Here is a tiny trained network, its code and every weight. The questions are about switching its units off for an input and a class, where a switched-off unit gives its printed mean instead of its output.

import numpy as np


def w(rows, s, z=0):
    codes = np.array(rows[::2]) - 128.0
    scale = np.full(codes.shape[1], s)
    scale[-1] = z or s
    return codes * scale


def norm(h):
    return h / np.sqrt((h * h).mean(-1, keepdims=True) + 1e-5)


def f(y):
    return np.maximum(y, 0)


def log_softmax(a):
    a = a - a.max(-1, keepdims=True)
    return a - np.log(np.exp(a).sum(-1, keepdims=True))


def net(x, mask):
    res = np.array(x, float).reshape(1, 3) / 4 @ E
    u = 0
    for l in range(3):
        y = f(norm(res) @ A[l][:, :-1].T + A[l][:, -1])
        res = res + np.where(mask[u : u + 3], y, B[l][:, -1]) @ B[l][:, :-1]
        u += 3
    return log_softmax(norm(res)[-1] @ U[:, :-1].T + U[:, -1])


A, B = {}, {}
E = w([
[130,243,121,136,81,168,86,163,156,149,82],'x0',
[150,110,11,89,124,58,131,64,207,148,93],'x1',
[181,113,202,166,112,164,76,107,2,136,88],'x2',
],0.01)
A[0] = w([
[224,145,102,143,59,134,25,2,92,203,52,3],'0.n1',
[199,153,153,126,60,164,92,134,128,142,108,40],'0.n2',
[62,118,187,195,171,150,134,168,77,64,129,124],'0.n3',
],0.007,0.0034)
B[0] = w([
[82,10,181,111,98,128,118,109,197,143,151,213],'0.n1',
[149,156,200,139,72,87,163,151,121,125,81,173],'0.n2',
[98,129,44,126,140,149,150,151,83,112,146,254],'0.n3',
],0.014,0.0069)
A[1] = w([
[143,154,208,158,58,231,149,207,69,125,73,130],'1.n1',
[140,119,40,157,70,199,73,148,151,91,1,254],'1.n2',
[106,147,111,97,164,163,33,168,69,129,132,6],'1.n3',
],0.0075,0.00093)
B[1] = w([
[225,189,61,114,192,137,182,128,162,92,78,254],'1.n1',
[147,117,104,113,69,244,59,43,191,185,127,183],'1.n2',
[84,80,77,153,145,83,107,84,152,124,132,177],'1.n3',
],0.011,0.0073)
A[2] = w([
[102,123,123,111,242,93,218,138,144,65,221,60],'2.n1',
[166,165,80,90,104,34,69,115,107,243,97,27],'2.n2',
[2,79,124,199,211,165,137,169,31,72,237,252],'2.n3',
],0.0064,0.0029)
B[2] = w([
[39,120,246,172,54,149,89,141,86,96,144,205],'2.n1',
[107,191,140,163,200,155,142,56,138,133,166,143],'2.n2',
[51,53,164,96,66,83,69,102,175,193,157,247],'2.n3',
],0.012,0.011)
U = w([
[41,11,253,169,64,110,52,139,145,176,178,250],'0',
[236,225,33,135,228,135,183,89,124,72,61,6],'1',
],0.0064,0.0016)

Each question gives the input, the list of numbers given to net, and the class t.
The units are the neurons (one row each of A and B). Each row of codes is followed by its name. A weight is (code - 128) times the scale printed after its matrix; where a second scale follows, it is the last column's (A, B and U).
mask holds one flag per neuron, layer by layer. A switched-off neuron (its flag False) gives its mean, the last column of its row in B, instead of its output. The means were averaged over made-up inputs and are rounded, as every weight is.
A unit's drop is (log p(t) with every unit on - log p(t) with that unit switched off) / (log p(t) with every unit on - log p(t) with every unit switched off).
The circuit of an input: a set's keep is (log p(t) with only the set's units on - log p(t) with every unit switched off) / (log p(t) with every unit on - log p(t) with every unit switched off). Starting from all 9 units, units are removed one at a time, each time the one whose removal leaves the highest keep (on an exact tie, the one counted first), for as long as the keep stays at least 0.8.
circuit, biggest first: the units of the circuit, biggest drop first
top k neurons: the k neurons with the biggest drops, biggest first
drop when u is switched off: that unit's drop, to one decimal
input [4,-2,-6], class 1: top neuron : [2.n3]
input [6,5,-7], class 1: top 2 neurons : [2.n3 2.n1]
input [6,-8,-8], class 1: circuit, biggest first : [1.n1 2.n3]
input [4,0,1], class 1: top 2 neurons : [0.n2 2.n3]
input [2,3,-6], class 1: top 3 neurons : [2.n3 2.n1 0.n1]
input [0,7,-8], class 1: top 2 neurons : [2.n3 0.n1]
input [4,8,-4], class 1: drop when 2.n1 is switched off : 0.4
input [7,-8,4], class 1: drop when 2.n1 is switched off : 0.0
input [3,-1,1], class 1: drop when 1.n1 is switched off : 0.2
input [1,1,-2], class 1: drop when 2.n1 is switched off : 0.6
